How the objects are linked:
* | § % * @
gt | tg nl fq zt
jq | td rj gd mt
pb | rg dl rj dg
rg | jq fj mb cm
zp | hl jd tz lt
zg | mm cz jb fg
fl | sg fm ld tl
ll | fh ff rt pp
tg | hj nj zj jc
fh | zn jg gr zl
gn | qq pg qm nr
bh | jn qf jd ml
bp | gh bn pj gb
rj | mb rg td qh
sl | hn qs hb cn
pj | br gh qs hp
nj | fq gt hj rz
jd | hc jn hl fc
fs | qm gn tm bl
dl | fj dq rg gd
zm | nh jj dm bh
gd | jp td cm ll
nl | nj lb tg bf
bl | dz nr cz th
rm | qs pj sl sz
mb | gd jq dg md
lz | fg mg qb hg
sc | lf bs lq gl
gq | lt sd qt sg
jp | qh dg mt fh
ml | gq tz fc fl
hg | gz zd qn nj
dq | pb dt fj td
zs | bp qz gl qs
ld | ng sg fp dq
bs | hq nq lf bp
td | dg mb jp ff
hn | hp gb sz qj
zn | sq rt lp jr
fm | mq cf sg hh
fp | tl ng rr fj
hq | lq sc qz gh
qd | zh hm ft sc
cn | qj zq tb qq
jm | ft qd fz hq
tb | pg qj gn gf
mq | ld fl gg rr
dz | zg dj pm lz
qs | gb br hn zq
ff | jg md fh lp
mt | ff qh ll gr
qt | fm lt fl ng
lg | dm zm mj zc
qj | ph cg pg tm
gb | hb sl hp cg
qr | nr gf bl pm
gz | mc bc lb fq
gg | fp ld hh dl
jn | zp zc hc gq
hl | ml hc sd cf
dt | dl rr pb mb
hc | tz zp ml qt
dj | cz bl zg mg
fq | zj tg zb nc
cm | mt jp md rt
mg | tc th fg zd
zd | bc pr gz gt
zj | bf hj zt zm
nz | qf mj bh hc
cf | fl qt mq fp
hb | sz hn zz tb
hh | rr fp dt rg
nc | zm jc lg gm
hf | zf pp jr ft
mc | nl qn gt zj
pr | hg sb bc nl
fg | rp tc sb gz
bn | gl zs gh sl
th | lz jb tc pr
md | ll mt jg sq
hj | zb fq bf jj
zt | jc bf nc dm
mj | gm dm qf zp
fz | nq ft bs qz
qq | tm fs gf dj
tz | sd hl gq fm
gm | bh nz zc hl
jr | qd zf jm nq
qz | bn lq bp br
jj | lg nc nh qf
gr | lp zn pp hm
sq | pp gr hf qd
lq | zs lf bn rm
gl | pj bp rm hn
qm | gf qq qr dz
lt | cf fc fm gg
sd | fc ml lt mq
lp | hf sq zl jm
ng | hh gg tl pb
dg | cm gd qh jg
jc | jj rz zm nz
dm | nz nh gm jd
bc | qn hg mc tg
ft | bz zh nq lq
zf | hm zl qd bz
hp | zz hb zq ph
zb | zt zj rz lg
sg | gg mq ng dt
cg | tb cn ph qm
rt | gr fh sq zf
gf | lc tm nr zg
zz | cn sz cg gn
qb | sb fg pr qn
hm | jm jr zh bs
tm | qr qm lc cz
qh | md cm ff zn
mm | th pm mg rp
pg | fs ph qq lc
bz | bs fz sc zs
lb | gt mc nj zb
zq | cg zz qj fs
sb | zd rp hg lb
zl | jr hf hm fz
nr | dj lc dz jb
br | sl rm gb zz
jg | rt ll zn hf
nh | mj lg nz jn
zc | jd bh zp sd
lf | qz hq zs pj
tl | dt hh dq rj
nq | sc bz hq bn
bf | rz zb jc nh
rp | pr qb zd mc
lc | bl qr dj mm
jb | mg mm lz sb
fj | rj pb jq jp
zh | fz jm bz lf
pm | jb zg th qb
cz | pm dz mm tc
pp | zl lp zf zh
ph | gn tb fs qr
fc | qt gq cf ld
rr | dq tl dl jq
gh | rm gl br hb
qn | lb gz nl hj
tc | qb lz rp bc
rz | nc zt jj mj
sz | zq hp cn pg
qf | zc gm jn tz

The rows follow the links: the fewer symbols apart two objects are, the more alike their rows tend to be.

Each row is also shifted at random along 9 hidden directions that mean nothing.

Each row, then its object:
[6, 12, 14, -5, 2, -13, -15, -21, 11, 17, -8, -5, 31, -2, -22, -17, 7, 10, -15, 15, -2, 6, 7, -6, -11, -24, 6, -5, 21, 3, -2, -5, -10, -3, -8, -7, -7, 12, -11, 1, 1]: tg
[-29, 9, 4, 0, 2, -5, 25, -21, 3, 4, 4, 8, 27, 6, 9, -34, 8, 2, -10, -23, -14, 10, -1, 14, -25, -4, -1, -3, 17, 0, -8, -7, -5, 3, -5, -19, 1, -4, 5, 1, 3]: qs
[-13, 11, 7, 5, -2, 2, 9, -5, 10, 5, -8, 3, -11, -5, 2, -12, 10, 9, -2, -26, -1, 9, 4, 11, -1, -18, 4, 3, 14, -4, 0, 5, 11, 1, -2, -23, -8, 5, -5, 4, -5]: gt
[5, 4, -5, -10, 0, -18, 9, -4, -18, 15, -8, 8, 4, -5, 20, -33, 14, 3, -13, 27, -3, -3, -1, 5, 6, -20, 7, -3, -15, 11, -4, 2, 4, 0, -8, 3, -11, 9, -7, 6, 1]: nl
[-9, -7, 1, -5, -1, -3, -6, 5, -6, -3, 7, 7, 5, 3, 6, 0, 0, 0, 8, 18, -1, -7, -2, -6, 7, 0, -5, -10, -1, -9, 3, 1, 0, -1, 5, 8, 8, -2, 7, -5, -1]: qh
[-20, 7, 6, -1, -14, 15, 4, -4, 5, -3, 3, 9, -3, 2, -4, 10, -11, 12, 5, -24, -6, 15, 3, 3, -6, -5, -5, -3, 12, -19, 4, 5, 9, 3, 6, -16, 9, -4, 3, -9, -15]: dq
[-6, 1, 8, -14, -16, 4, 22, -3, 3, 10, 0, 15, 3, 3, 1, 5, -14, 12, -12, -16, -13, -1, -1, 12, -12, -20, -7, -12, -4, -1, -8, 2, 4, -2, -3, 12, 7, 0, 3, -3, -7]: rg
[-12, -2, 3, -4, 4, -3, 2, 23, -5, 0, -1, -1, -15, -3, -13, 3, 5, 7, 12, 8, 5, -16, 4, -21, 29, -21, -5, -11, 0, -1, 2, 4, 11, -8, 9, 22, 2, 9, -3, -6, -4]: gq
[33, -2, 1, -1, 16, -8, 28, -10, 14, 10, -5, -7, 10, -12, 8, 5, -4, 6, -15, -40, 3, 8, -7, 4, -33, 14, 7, -8, -8, 17, 3, 7, -4, 4, -8, -2, -4, 10, -2, -1, 0]: zm
[-27, -1, 8, -4, 7, -28, 23, -8, 11, -3, 6, 14, 9, 5, 12, -4, 26, -2, 3, -1, -12, 6, -10, 13, -30, -5, -3, -5, 0, -2, -3, -1, 3, 6, -10, -16, 3, -11, 7, 1, 3]: bn
[26, -13, -6, 1, -5, 26, 10, 2, -5, 3, -1, -14, -16, 0, 16, 1, -27, -14, -20, -26, 1, -15, -1, 26, 3, 26, 1, 9, -18, 31, -8, -2, -11, 0, -8, 21, -5, -2, 3, 14, 13]: qj
[6, 6, -2, 3, 2, -9, 13, 9, 2, -3, 3, 16, -10, 0, 20, -5, 20, 9, 13, 5, -6, 2, -4, 7, 4, -3, -3, -9, 2, -14, 1, 4, 10, 2, 5, -12, 4, -2, 8, -5, -7]: rj
[-1, 0, -4, 13, 3, -3, -28, -2, 10, -5, -7, -3, 1, -2, -16, 11, 3, -4, 5, 9, 12, 7, 3, -17, 2, -7, 6, 13, 11, -15, 2, -4, -4, -2, 2, -9, -8, 4, -9, 3, 3]: lz
[-10, 6, 9, -7, -18, -4, -5, 5, 9, 11, -10, 18, -24, -3, 11, 10, 9, 15, -3, 15, -7, 2, 1, 21, 7, -29, 1, -4, -3, -10, -1, 10, 15, 1, -5, -7, -4, 3, -3, 2, -11]: zp
[22, 7, 13, 7, -2, -7, -5, -9, 22, -5, 0, -1, -2, 6, -7, 7, 18, -4, 2, -2, -9, 6, -1, 22, -17, 1, 0, 10, 17, -2, -4, -5, -3, 4, -9, -24, -2, -12, 3, 8, 4]: pj
[4, 4, 3, -8, -2, 15, -9, 5, -22, 8, -1, -13, -13, -6, 14, -35, 1, 5, 1, 12, 3, -14, 8, 8, 40, 2, 4, -8, 2, 16, 8, 10, 8, -2, 6, 1, -3, 9, -1, 3, -3]: bh
[-43, -12, -3, 0, 7, 3, 5, 17, -4, -7, 3, -10, -18, 1, 1, 8, -3, -12, 4, -2, 5, -19, -2, 0, 13, 12, -3, 2, -12, 17, -1, 0, 0, -3, 0, 20, 1, -4, 3, 5, 10]: tb
[-9, -9, 10, -20, -28, 24, -4, -11, -8, 14, 0, 10, 0, 0, 12, -2, -34, 8, -18, -9, -6, -2, 3, 19, 4, -16, -2, -11, -5, 1, 1, 8, 4, -1, -2, 11, 6, 4, 1, 2, -7]: ld
[32, -6, 27, -17, -14, 21, -17, -9, 0, 7, 4, -16, 13, 3, -40, -8, -25, 2, -7, -14, -1, -13, 14, -10, 17, -27, -5, -10, 23, 12, 3, -1, -1, -8, 1, 18, 6, 5, -6, 1, 1]: gg
[4, 2, -12, 2, 11, -4, 39, 3, 7, 8, -9, -2, -1, -11, 6, 18, -11, 7, -17, -40, 2, 7, -7, -1, -29, 11, 4, -2, -22, 15, -5, 3, -3, 2, -5, 13, -5, 9, -3, -4, -4]: zj
[24, 5, 8, 4, -6, -10, -8, -10, 32, 5, -1, 9, 8, 5, 7, 33, 9, 5, -7, 15, -14, 9, -7, 33, -37, 17, -1, 0, 4, -7, -8, -5, -15, 5, -13, -12, 3, -9, 10, 2, 0]: qd
[-21, 9, -9, 5, -3, 7, 6, -8, -19, -3, -3, 7, 4, -2, 1, -36, -2, 3, 3, -21, 7, 15, 7, -20, 12, -25, 4, 9, 10, -16, 3, 2, 14, 1, 9, -21, -7, 6, -11, -1, -7]: lb
[17, -2, 5, 1, -10, 7, -26, -29, 3, 0, 6, 3, 34, 9, -3, -12, -11, -6, -8, 9, -4, 12, 3, 5, -17, 5, 1, 5, 19, -14, -1, -9, -16, 3, -2, -16, 3, -6, 2, 3, 5]: hq
[-2, 1, -3, -11, -13, 29, 6, -6, -21, 9, 4, -3, 0, -1, 27, -18, -25, 6, -10, -10, -6, -1, 1, 22, 10, 24, -1, -10, -9, 11, 5, 8, 0, 3, 4, 3, 6, 1, 8, -3, -8]: rr
[15, 5, 25, -1, 14, -10, -3, -14, 18, 8, -2, -21, 9, -5, -18, -22, 20, -1, -4, -15, 1, -6, 6, 7, -3, -8, 7, -5, 28, 23, 4, 1, -2, -1, -10, -14, -8, 7, -5, 9, 9]: zd
[24, -3, 10, -15, -5, -2, -15, -11, -1, 20, -3, 0, 18, -3, 9, -10, -7, 9, -16, 29, -4, -9, 1, 13, 1, -4, 3, -18, 0, 9, 0, 3, -9, -3, -7, 14, 0, 11, 1, 1, 2]: cf
[19, -10, -1, -4, -9, 17, 0, 2, -18, -2, 6, 3, 0, 9, 8, -29, -13, -10, -2, 0, -3, -17, 4, 2, 24, -11, -6, -1, 3, 4, -6, -6, -1, -5, 3, 15, 1, -2, 3, 7, 10]: bz
[-30, -4, 10, -5, -14, -5, -6, 1, 18, 0, 1, 18, 5, 5, -15, 36, -8, 9, 3, 5, -6, 6, -2, -4, -17, -19, -7, -8, 5, -24, -2, -1, 1, -2, 0, 6, 11, -3, 3, -8, -7]: dg
[6, -6, -10, 5, -3, 2, 0, 3, -11, 2, -7, 9, -19, -4, 30, -21, 4, -5, -3, 2, 7, -3, -2, 9, 17, -11, 6, 9, -10, -1, -1, 4, 8, 1, -2, -7, -12, 5, -4, 11, 5]: tc
[15, 0, -20, 13, -5, 26, 6, -5, -25, -16, 1, -3, -5, 3, -2, -26, -21, -15, 2, -39, 11, 12, 6, -19, 13, -1, 2, 25, 0, -7, 0, -5, 7, 2, 10, -13, -6, -5, -9, 4, 1]: tm
[-22, -6, 9, -12, 5, -2, 2, -1, -2, 5, 10, -6, 9, 1, 14, -1, 1, 1, 0, 15, -8, -13, -5, 17, -3, 26, -4, -19, -5, 16, 4, 4, -8, 1, -3, 11, 11, -3, 14, -4, 2]: ll
[-13, -5, 7, 1, -10, -5, -5, -11, 24, 10, -5, 9, -1, 2, 17, 21, 0, -1, -17, 5, -9, 1, -6, 38, -27, 6, 2, 3, -5, 4, -9, -2, -12, 3, -17, -4, -5, -5, 5, 12, 7]: cn
[-9, 7, 1, 12, 12, -15, -5, 4, 25, 4, -8, -6, -8, -6, 4, 24, 21, 3, -1, 11, 0, 3, -5, 16, -17, 18, 6, 5, -1, 6, -3, -1, -8, 2, -9, -9, -8, 1, 0, 4, 3]: pm
[35, 4, -3, 10, 16, 6, 7, 29, -6, -11, 0, -14, -29, -6, -14, -5, 12, 2, 24, -16, 11, -13, 6, -26, 40, -5, -2, -1, 9, 1, 6, 3, 15, -7, 15, 7, -1, 7, -4, -4, -2]: ml
[-22, 3, -13, 11, 15, -11, 2, 5, -8, -4, 3, 2, 4, 3, 25, -25, 23, -6, 8, 23, -1, -5, -4, 5, 8, 19, 1, 0, 0, 0, -3, -5, -7, 1, 2, -7, -4, -2, 7, 3, 8]: hp
[11, -3, 3, 2, -11, 5, -7, -4, -6, -4, -2, 6, -14, 4, 6, -21, 4, -11, 0, -4, 1, 0, 4, 9, 13, -23, 2, 15, 5, -2, -2, -1, 9, 1, -4, -15, -8, -5, -5, 13, 7]: qq
[-7, -5, 8, -8, -10, 19, -16, -1, -4, 11, -5, -8, -12, -6, 4, -4, -18, 4, -8, -3, 5, -8, 5, 9, 20, -4, 4, -5, 0, 11, 6, 9, 3, -3, 0, 7, -3, 10, -4, 5, -2]: lg
[16, -3, 3, -7, -11, 2, -12, 3, -6, 0, 2, 8, -11, 0, 7, 5, 0, 3, 7, 17, 0, 1, 0, 4, 11, -6, -1, -3, -5, -9, 6, 7, 10, 1, 3, -4, 3, -2, 1, -2, -7]: fp
[27, 0, -11, 5, 1, 12, -11, 0, 4, 7, -10, -14, 4, -8, -12, 27, -24, 2, -14, -4, 10, 3, 2, -9, -8, 19, 7, 6, -13, 9, -1, -1, -13, -2, -1, 17, -5, 10, -7, -1, -1]: bf

From each start, follow one symbol. Which object do you reach?
Answers are names.
---
[33, 8, -20, 20, 16, 4, -11, 9, -8, -8, -4, -18, -7, -4, 1, -6, 10, -9, 8, 10, 12, 0, 2, -11, 16, 29, 7, 17, -2, 6, 1, -6, -8, 0, 6, -5, -9, 2, -4, 3, 6]
@ tc
---
[-14, -5, -4, 3, -11, 21, -9, 0, -8, -4, 6, 6, -1, 8, 14, -9, -14, -4, 1, 1, -3, -5, 1, 11, 13, 9, -5, 1, 6, -9, -3, -3, -4, -1, 5, 1, 5, -5, 8, 2, 3]
§ nq
---
[16, -16, -5, -7, -9, -1, 24, 4, -11, -10, 5, 15, -5, 8, -3, 1, -13, -13, -2, -20, -2, -4, -3, -11, -5, -27, -8, 7, -16, -3, -9, -5, 9, -2, -1, 16, 3, -10, -2, 4, 6]
@ pj
---
[-12, -6, -3, 10, -2, 7, 9, 5, 7, -12, 0, 4, -9, 5, -14, 9, -6, -9, 4, -31, 3, 1, 2, -10, -1, -15, -4, 12, 7, -9, -7, -7, 2, -2, 2, 1, -2, -5, -3, 4, 7]
* qj
---
[-4, -14, 5, -12, -19, -9, 0, -3, 2, 7, -6, 16, -12, 4, 12, 10, -5, -9, -18, 16, -5, -6, -5, 22, -10, -27, 0, 7, -22, 7, -10, -1, 2, 0, -17, 12, -7, -5, -4, 15, 9]
* qq
---
[16, -1, 7, 4, 8, -9, -2, -2, 2, -3, -3, -3, -9, -4, -3, -24, 17, -6, 7, -11, 8, -1, 3, -8, 13, -23, 6, 6, 14, 0, 4, 2, 10, -1, -1, -16, -10, 5, -9, 8, 6]
@ lb
---
[46, 1, 10, 11, -8, 1, -11, 0, 35, -3, -2, 4, -14, 5, 2, 38, 6, -1, 0, -1, -9, 3, -4, 34, -20, 13, -2, 7, 9, -7, -7, -3, -8, 3, -9, -13, 1, -11, 8, 6, 3]
@ lf
---
[-8, 0, 19, -15, 1, -7, -1, -10, -2, 15, -1, -6, 9, -6, -3, -25, 6, 7, -7, 3, -1, -7, 5, 2, 8, -22, 4, -16, 11, 13, 6, 7, 5, -3, -4, 0, -2, 11, -5, 3, 0]
@ zp
---
[8, -10, 11, -13, -24, 1, 4, -27, 11, 10, 0, 21, 25, 9, 3, 2, -21, -1, -25, -11, -14, 9, -2, 20, -37, -26, -3, -1, 2, -8, -11, -6, -8, 2, -14, 0, 3, -6, 1, 7, 5]
% bs
---
[-11, -7, 11, -20, -24, 4, -4, 2, 1, 6, -1, 11, -8, 2, -12, 31, -21, 7, -8, 9, -6, -1, 0, 5, -5, -23, -6, -6, -15, -3, -1, 6, 8, -2, -4, 19, 8, -3, -1, -3, -9]
§ rr
---
[-33, 2, -4, -3, -10, 0, -2, -6, -7, 8, -1, 10, 7, 6, 20, -17, 2, -1, -12, 27, -10, -4, -1, 23, 0, 1, -1, 1, -5, 2, -10, -6, -7, 1, -7, 1, -3, -3, 5, 7, 5]
% sl
---
[-12, 1, -10, 10, -5, 7, 6, 4, 1, -11, -1, 4, -2, 6, -16, 11, -10, -8, 1, -15, 0, 5, 2, -12, -4, -7, -5, 15, 0, -10, -9, -10, -2, -2, 3, 5, 0, -7, -3, 0, 3]
* sz
---
[-11, -4, -17, 1, -17, 15, 10, 1, -12, 7, -4, 13, -12, 4, 37, -4, -16, -4, -19, 5, -8, -4, -5, 32, -1, 10, -1, 8, -25, 6, -14, -3, -6, 2, -7, 10, -5, -5, 5, 10, 4]
* zz
